Below is a small trained network, with its code and all its weights. Each question gives an input and a target symbol and asks what happens when units are switched off, that is, made to give their printed mean instead of their output.

import numpy as np


def w(rows, s, z=0):
    codes = np.array(rows[::2]) - 128.0
    scale = np.full(codes.shape[1], s)
    scale[-1] = z or s
    return codes * scale


def f(y):
    return np.maximum(y, 0)


def softmax(a):
    e = np.exp(a - a.max(-1, keepdims=True))
    return e / e.sum(-1, keepdims=True)


def log_softmax(a):
    a = a - a.max(-1, keepdims=True)
    return a - np.log(np.exp(a).sum(-1, keepdims=True))


def net(x, mask):
    ids = ['αβγδεηθλμξπστφψω'.index(c) for c in x.split()]
    T = len(ids)
    res = E[ids] + P[:T]
    r = res
    for j in range(2):
        rows = slice(2 * j, 2 * j + 2)
        q, k, v = (r @ M[0][rows].T for M in (Q, K, V))
        z = softmax(np.where(np.tri(T) > 0, q @ k.T / 2**0.5, -1e9)) @ v
        o = O[0][rows]
        res = res + np.where(mask[j], z, o[:, -1]) @ o[:, :-1]
    y = f(res @ A[0][:, :-1].T + A[0][:, -1])
    res = res + np.where(mask[2:26], y, B[0][:, -1]) @ B[0][:, :-1]
    return log_softmax(res[-1] @ U[:, :-1].T + U[:, -1])


Q, K, V, O, A, B = {}, {}, {}, {}, {}, {}
E = w([
[72,166,132],'α',
[235,147,77],'β',
[78,157,88],'γ',
[103,118,109],'δ',
[91,115,54],'ε',
[167,164,186],'η',
[89,177,107],'θ',
[89,192,114],'λ',
[100,125,112],'μ',
[141,45,102],'ξ',
[107,120,112],'π',
[156,24,58],'σ',
[79,77,251],'τ',
[118,134,54],'φ',
[79,130,113],'ψ',
[102,55,149],'ω',
],0.027)
P = w([
[2,113,108],'0',
[29,103,119],'1',
[45,105,141],'2',
[62,96,149],'3',
[80,88,154],'4',
[89,86,157],'5',
[109,81,149],'6',
[105,77,148],'7',
[70,82,144],'8',
],0.0086)
Q[0] = w([
[70,135,197],'H1',
[135,11,139],'H1',
[97,174,9],'H2',
[65,126,67],'H2',
],0.013)
K[0] = w([
[188,204,229],'H1',
[174,108,255],'H1',
[174,71,214],'H2',
[218,79,148],'H2',
],0.0092)
V[0] = w([
[146,170,99],'H1',
[19,94,13],'H1',
[9,121,183],'H2',
[140,254,183],'H2',
],0.0092)
O[0] = w([
[93,95,71,116],'H1',
[116,128,58,255],'H1',
[2,109,167,154],'H2',
[76,237,56,78],'H2',
],0.0094,0.015)
A[0] = w([
[187,198,180,58],'N1',
[60,134,6,142],'N2',
[219,122,147,160],'N3',
[91,33,135,91],'N4',
[121,127,197,177],'N5',
[49,109,109,126],'N6',
[107,130,87,64],'N7',
[151,15,160,103],'N8',
[153,68,103,57],'N9',
[63,214,126,254],'N10',
[94,103,184,126],'N11',
[113,114,174,190],'N12',
[196,126,95,110],'N13',
[104,157,127,228],'N14',
[149,164,92,199],'N15',
[48,175,98,94],'N16',
[84,112,209,135],'N17',
[245,178,59,119],'N18',
[154,72,113,115],'N19',
[141,29,178,119],'N20',
[178,98,106,160],'N21',
[239,143,128,67],'N22',
[87,106,125,133],'N23',
[102,133,199,157],'N24',
],0.012,0.0082)
B[0] = w([
[90,171,103,131],'N1',
[157,125,155,251],'N2',
[136,55,59,152],'N3',
[102,58,51,187],'N4',
[111,200,28,152],'N5',
[135,238,138,191],'N6',
[153,161,77,155],'N7',
[67,168,183,175],'N8',
[103,134,95,156],'N9',
[161,84,167,180],'N10',
[173,101,116,159],'N11',
[254,161,143,155],'N12',
[81,142,215,157],'N13',
[181,81,190,158],'N14',
[173,76,210,161],'N15',
[173,128,117,178],'N16',
[164,121,110,167],'N17',
[85,118,197,181],'N18',
[70,166,133,159],'N19',
[108,210,167,173],'N20',
[102,73,159,162],'N21',
[122,171,41,149],'N22',
[100,194,95,165],'N23',
[151,116,30,155],'N24',
],0.0064,0.029)
U = w([
[81,122,170,105],'α',
[152,123,111,66],'β',
[151,136,96,90],'γ',
[129,164,131,90],'δ',
[209,70,27,44],'ε',
[150,163,137,82],'η',
[82,150,160,167],'θ',
[89,187,140,201],'λ',
[115,191,194,89],'μ',
[191,25,182,255],'ξ',
[130,140,126,91],'π',
[116,174,172,86],'σ',
[255,143,102,147],'τ',
[125,115,28,23],'φ',
[145,138,120,82],'ψ',
[130,140,131,80],'ω',
],0.0097,0.0061)

Each question gives the input, a string of symbols that net reads in full, and the target symbol t.
The units are the heads (2 rows each of Q, K, V and O) and the neurons (one row each of A and B). Each row of codes is followed by its name. A weight is (code - 128) times the scale printed after its matrix; where a second scale follows, it is the last column's (O, A, B and U).
mask holds one flag per unit, heads first, then neurons. A switched-off unit (its flag False) gives its mean, the last column of its rows in O or B, instead of its output. The means were averaged over made-up inputs and are rounded, as every weight is.
A unit's drop is (log p(t) with every unit on - log p(t) with that unit switched off) / (log p(t) with every unit on - log p(t) with every unit switched off).
The circuit of an input: a set's keep is (log p(t) with only the set's units on - log p(t) with every unit switched off) / (log p(t) with every unit on - log p(t) with every unit switched off). Starting from the 12 units with the biggest drops (on a tie, the unit counted first), units are removed one at a time, each time the one whose removal leaves the highest keep (on an exact tie, the one counted first), for as long as the keep stays at least 0.8.
units of the circuit, in order: the units of the circuit, biggest drop first
k most important neurons: the k neurons with the biggest drops, biggest first
heads that matter: for each layer, one digit per head in row order, 1 if its drop is at least 0.15 and else 0, layers parted by /
drop of u: that unit's drop, to one decimal
input π ε β ξ τ, target τ: units of the circuit, in order : [N12, H1, N24, N5]
input ω β β δ ε φ ψ, target ξ: units of the circuit, in order : [H2, N6, N23, N5]
input λ β φ, target ξ: units of the circuit, in order : [H2, N18, N15, N6]
input γ ε ε β, target ξ: heads that matter : 00
input ε β ε ε σ φ, target α: heads that matter : 01
input β μ φ, target ξ: heads that matter : 01
input θ ε φ, target ε: heads that matter : 10
input ε φ ω ε, target λ: most important neuron : [N6]
input λ ε ε ε, target φ: 4 most important neurons : [N4, N18, N13, N15]
input δ ψ ε η ε β β λ π, target ξ: 2 most important neurons : [N6, N23]
input η θ λ γ, target τ: drop of N20 : 0.1
input ε θ η ε, target τ: drop of H2 : 0.9
input δ α ε β φ β φ η, target τ: drop of N13 : 0.2
input η φ β β λ, target ξ: 2 most important neurons : [N6, N15]
input η ε ψ ε, target τ: most important neuron : [N16]
